Below is a small trained network, with its code and all its weights. Each question gives an input and a class and asks what happens when units are switched off, that is, made to give their printed mean instead of their output.

import numpy as np


def w(rows, s, z=0):
    codes = np.array(rows[::2]) - 128.0
    scale = np.full(codes.shape[1], s)
    scale[-1] = z or s
    return codes * scale


def norm(h):
    return h / np.sqrt((h * h).mean(-1, keepdims=True) + 1e-5)


def f(y):
    return np.maximum(y, 0)


def log_softmax(a):
    a = a - a.max(-1, keepdims=True)
    return a - np.log(np.exp(a).sum(-1, keepdims=True))


def net(x, mask):
    res = np.array(x, float).reshape(1, 2) / 4 @ E
    u = 0
    for l in range(3):
        y = f(norm(res) @ A[l][:, :-1].T + A[l][:, -1])
        res = res + np.where(mask[u : u + 9], y, B[l][:, -1]) @ B[l][:, :-1]
        u += 9
    return log_softmax(norm(res)[-1] @ U[:, :-1].T + U[:, -1])


A, B = {}, {}
E = w([
[177,164,1,209,71,219,131,201],'x0',
[53,223,153,237,171,82,17,202],'x1',
],0.0081)
A[0] = w([
[226,90,160,73,91,227,176,63,254],'L0N0',
[139,193,112,222,105,49,28,229,70],'L0N1',
[48,136,29,102,114,75,174,106,74],'L0N2',
[99,120,226,66,178,46,181,4,149],'L0N3',
[119,155,140,164,172,142,186,104,93],'L0N4',
[98,138,136,152,165,177,155,98,104],'L0N5',
[83,148,34,187,24,185,162,238,134],'L0N6',
[42,196,159,102,218,63,24,139,2],'L0N7',
[95,132,96,87,80,125,95,112,94],'L0N8',
],0.0035,0.004)
B[0] = w([
[47,223,204,204,196,198,87,184,254],'L0N0',
[118,179,178,89,133,253,150,69,205],'L0N1',
[120,99,106,142,62,122,145,107,128],'L0N2',
[177,69,27,193,35,122,68,209,236],'L0N3',
[216,140,165,152,126,103,131,129,128],'L0N4',
[132,152,111,129,156,135,141,137,128],'L0N5',
[199,177,103,61,198,7,103,114,206],'L0N6',
[101,90,1,156,71,213,152,74,182],'L0N7',
[113,122,114,159,80,124,117,163,128],'L0N8',
],0.0046,0.006)
A[1] = w([
[128,95,178,165,181,130,157,222,4],'L1N0',
[167,114,112,156,67,78,145,175,10],'L1N1',
[108,66,110,193,45,202,111,148,124],'L1N2',
[145,124,137,149,135,124,133,104,88],'L1N3',
[174,59,125,49,99,181,255,78,7],'L1N4',
[162,166,125,140,192,137,138,140,143],'L1N5',
[103,84,186,55,154,10,123,60,68],'L1N6',
[153,211,173,101,207,131,129,147,114],'L1N7',
[111,116,171,137,146,126,164,116,10],'L1N8',
],0.0081,0.0044)
B[1] = w([
[137,87,122,82,128,115,97,80,134],'L1N0',
[96,134,153,77,139,142,128,73,133],'L1N1',
[146,106,148,25,110,136,121,91,208],'L1N2',
[170,116,93,166,140,129,91,152,128],'L1N3',
[10,235,240,217,213,224,115,129,254],'L1N4',
[91,14,142,96,81,82,140,128,198],'L1N5',
[209,78,2,169,48,71,159,186,234],'L1N6',
[107,90,163,77,112,159,119,63,198],'L1N7',
[109,145,96,105,130,112,127,149,132],'L1N8',
],0.0064,0.006)
A[2] = w([
[162,67,136,154,128,28,163,138,3],'L2N0',
[150,147,138,111,166,108,143,134,41],'L2N1',
[130,138,123,18,125,132,133,35,81],'L2N2',
[223,175,3,129,114,171,149,147,115],'L2N3',
[148,102,165,131,140,48,161,138,59],'L2N4',
[87,200,174,194,187,90,81,150,18],'L2N5',
[255,152,30,124,110,139,168,159,52],'L2N6',
[134,137,129,159,130,142,157,70,52],'L2N7',
[173,129,148,115,201,171,217,105,82],'L2N8',
],0.0094,0.0036)
B[2] = w([
[189,61,14,231,123,72,163,183,189],'L2N0',
[143,157,81,120,117,134,174,116,128],'L2N1',
[203,97,128,59,116,141,114,196,202],'L2N2',
[142,13,113,139,133,2,173,112,244],'L2N3',
[169,102,55,113,123,80,96,163,159],'L2N4',
[101,152,247,91,138,251,247,64,254],'L2N5',
[109,29,140,156,115,36,96,105,224],'L2N6',
[143,152,148,85,108,134,118,169,145],'L2N7',
[67,233,169,181,129,151,34,128,195],'L2N8',
],0.0066,0.0058)
U = w([
[68,211,192,172,127,193,142,116,202],'0',
[131,60,84,183,100,20,134,140,172],'1',
[179,109,134,4,93,144,87,145,115],'2',
[156,215,96,88,154,77,143,97,2],'3',
[162,226,83,89,154,81,143,95,8],'4',
],0.017,0.0058)

Each question gives the input, the list of numbers given to net, and the class t.
The units are the neurons (one row each of A and B). Each row of codes is followed by its name. A weight is (code - 128) times the scale printed after its matrix; where a second scale follows, it is the last column's (A, B and U).
mask holds one flag per neuron, layer by layer. A switched-off neuron (its flag False) gives its mean, the last column of its row in B, instead of its output. The means were averaged over made-up inputs and are rounded, as every weight is.
A unit's drop is (log p(t) with every unit on - log p(t) with that unit switched off) / (log p(t) with every unit on - log p(t) with every unit switched off).
The circuit of an input: a set's keep is (log p(t) with only the set's units on - log p(t) with every unit switched off) / (log p(t) with every unit on - log p(t) with every unit switched off). Starting from the 12 units with the biggest drops (on a tie, the unit counted first), units are removed one at a time, each time the one whose removal leaves the highest keep (on an exact tie, the one counted first), for as long as the keep stays at least 0.8.
units of the circuit, in order: the units of the circuit, biggest drop first
top k neurons: the k neurons with the biggest drops, biggest first
top k neurons in layer l: the k neurons of layer l with the biggest drops, biggest first
drop when u is switched off: that unit's drop, to one decimal
input [-6,4], class 1: top 2 neurons	L0N0, L1N4
input [-6,-4], class 1: units of the circuit, in order	L1N6
input [3,1], class 2: top 3 neurons	L0N3, L1N7, L1N6
input [-8,-8], class 0: top 2 neurons in layer 1	L1N4, L1N5
input [3,-2], class 2: top 3 neurons in layer 0	L0N3, L0N0, L0N7
input [5,4], class 1: top 2 neurons	L1N4, L0N0
input [2,-2], class 2: top 2 neurons	L1N4, L0N0
input [3,-1], class 2: top 2 neurons in layer 1	L1N7, L1N6
input [0,3], class 2: top 4 neurons	L1N4, L0N1, L0N0, L2N2
input [-4,-3], class 1: top 2 neurons	L0N1, L1N6
input [2,3], class 2: top 3 neurons	L1N4, L1N7, L0N1
input [1,-2], class 2: top 2 neurons	L0N0, L1N4
input [8,-7], class 1: top 2 neurons	L2N3, L0N1
input [-8,-7], class 1: top 4 neurons	L1N6, L0N1, L0N7, L2N5
input [6,-6], class 0: top 2 neurons	L1N4, L0N3
input [-3,-1], class 2: top neuron	L0N3
input [3,3], class 2: top 3 neurons in layer 0	L0N3, L0N0, L0N1
input [-3,2], class 2: top 3 neurons in layer 1	L1N2, L1N6, L1N4
input [6,3], class 1: drop when L1N4 is switched off	5.3
input [-4,-8], class 0: drop when L1N4 is switched off	1.6
input [4,-7], class 0: drop when L1N4 is switched off	0.9
input [3,-4], class 0: top neuron	L0N3
